Here is a tiny trained network, its code and every weight. The questions are about switching its units off for an input and a class, where a switched-off unit gives its printed mean instead of its output.

import numpy as np


def w(rows, s, z=0):
    codes = np.array(rows[::2]) - 128.0
    scale = np.full(codes.shape[1], s)
    scale[-1] = z or s
    return codes * scale


def f(y):
    return np.maximum(y, 0)


def log_softmax(a):
    a = a - a.max(-1, keepdims=True)
    return a - np.log(np.exp(a).sum(-1, keepdims=True))


def net(x, mask):
    res = np.array(x, float).reshape(1, 2) / 4 @ E
    y = f(res @ A[0][:, :-1].T + A[0][:, -1])
    res = res + np.where(mask, y, B[0][:, -1]) @ B[0][:, :-1]
    return log_softmax(res[-1] @ U[:, :-1].T + U[:, -1])


A, B = {}, {}
E = w([
[96,75,143,51,228,69,138,227,194,253,182],'x0',
[115,136,143,83,4,84,182,174,184,226,38],'x1',
],0.011)
A[0] = w([
[100,102,113,87,190,96,94,139,142,200,157,92],'n0',
[123,157,142,133,150,150,129,162,142,138,123,91],'n1',
[123,140,138,111,133,124,135,134,126,125,134,248],'n2',
[157,169,152,129,162,99,154,138,163,154,141,85],'n3',
[121,82,156,130,155,118,129,125,117,105,123,94],'n4',
[130,129,150,114,200,120,133,182,163,183,146,140],'n5',
[142,124,143,117,64,140,120,147,132,178,112,74],'n6',
[125,120,134,131,169,112,160,162,133,164,142,68],'n7',
[113,135,141,141,236,149,105,107,114,77,172,78],'n8',
[121,116,131,142,119,113,106,144,118,73,107,204],'n9',
[107,160,148,127,58,94,129,159,173,176,65,103],'n10',
[135,117,114,135,129,137,139,119,132,141,118,254],'n11',
[139,123,128,108,146,130,144,122,155,161,132,75],'n12',
[127,132,121,140,160,106,137,133,120,164,156,177],'n13',
[103,110,145,124,144,134,137,129,116,161,155,103],'n14',
[139,107,135,96,47,105,148,151,142,189,65,105],'n15',
[153,130,138,122,254,118,136,134,121,47,171,117],'n16',
[137,153,140,134,47,141,142,80,117,43,102,87],'n17',
[113,138,138,137,75,121,122,125,115,88,124,67],'n18',
],0.012,0.0095)
B[0] = w([
[136,121,113,124,119,161,134,124,109,92,64,237],'n0',
[143,127,119,120,146,122,147,130,112,116,118,140],'n1',
[116,157,252,131,114,99,87,119,204,161,153,201],'n2',
[137,117,109,133,134,136,149,144,121,104,105,163],'n3',
[116,128,105,134,124,128,141,122,123,133,129,142],'n4',
[132,133,132,129,120,157,107,127,127,105,65,247],'n5',
[131,109,92,141,145,133,148,127,119,148,156,182],'n6',
[132,125,103,123,122,157,143,133,113,92,101,180],'n7',
[123,112,73,127,134,136,146,128,122,179,171,215],'n8',
[129,131,173,112,124,141,116,127,158,139,105,183],'n9',
[112,125,97,137,150,140,133,97,115,155,183,241],'n10',
[106,158,235,125,122,114,64,123,189,155,137,204],'n11',
[135,117,99,126,121,141,148,113,111,107,109,157],'n12',
[140,119,157,123,127,140,130,114,139,125,105,188],'n13',
[147,120,120,134,131,140,127,134,114,116,111,161],'n14',
[118,131,92,123,149,134,134,127,128,166,188,250],'n15',
[106,138,97,125,136,130,146,114,130,171,180,229],'n16',
[132,107,100,114,147,181,140,137,117,102,38,231],'n17',
[148,116,94,113,129,150,139,144,115,116,94,162],'n18',
],0.023,0.016)
U = w([
[94,128,84,131,157,127,153,112,124,186,201,104],'0',
[149,116,125,119,131,151,138,133,115,94,56,117],'1',
[106,178,252,130,118,95,79,124,179,153,154,253],'2',
[143,140,142,136,118,90,147,133,106,102,139,86],'3',
[144,128,133,140,113,89,123,165,110,117,158,81],'4',
],0.015,0.0049)

Each question gives the input, the list of numbers given to net, and the class t.
The units are the neurons (one row each of A and B). Each row of codes is followed by its name. A weight is (code - 128) times the scale printed after its matrix; where a second scale follows, it is the last column's (A, B and U).
mask holds one flag per neuron, in row order. A switched-off neuron (its flag False) gives its mean, the last column of its row in B, instead of its output. The means were averaged over made-up inputs and are rounded, as every weight is.
A unit's drop is (log p(t) with every unit on - log p(t) with that unit switched off) / (log p(t) with every unit on - log p(t) with every unit switched off).
most important unit: the unit with the biggest drop
k most important neurons: the k neurons with the biggest drops, biggest first
drop when u is switched off: that unit's drop, to one decimal
input [3,1], class 2: most important unit : n17
input [-8,8], class 0: 4 most important neurons : n15, n10, n5, n0
input [7,6], class 1: 2 most important neurons : n5, n0
input [-2,4], class 0: 2 most important neurons : n10, n15
input [-6,-7], class 0: 2 most important neurons : n8, n16
input [1,3], class 2: 2 most important neurons : n8, n16
input [-5,5], class 0: 3 most important neurons : n5, n0, n15
input [5,-4], class 1: 2 most important neurons : n0, n15
input [6,-5], class 1: 3 most important neurons : n0, n5, n15
input [8,7], class 1: 4 most important neurons : n5, n0, n16, n7
input [0,3], class 2: 2 most important neurons : n8, n16
input [-3,1], class 2: 2 most important neurons : n0, n5
input [-5,-6], class 0: 2 most important neurons : n8, n16
input [3,-2], class 2: most important unit : n17
input [8,5], class 1: drop when n0 is switched off : 0.1
input [4,-1], class 1: drop when n0 is switched off : 0.3
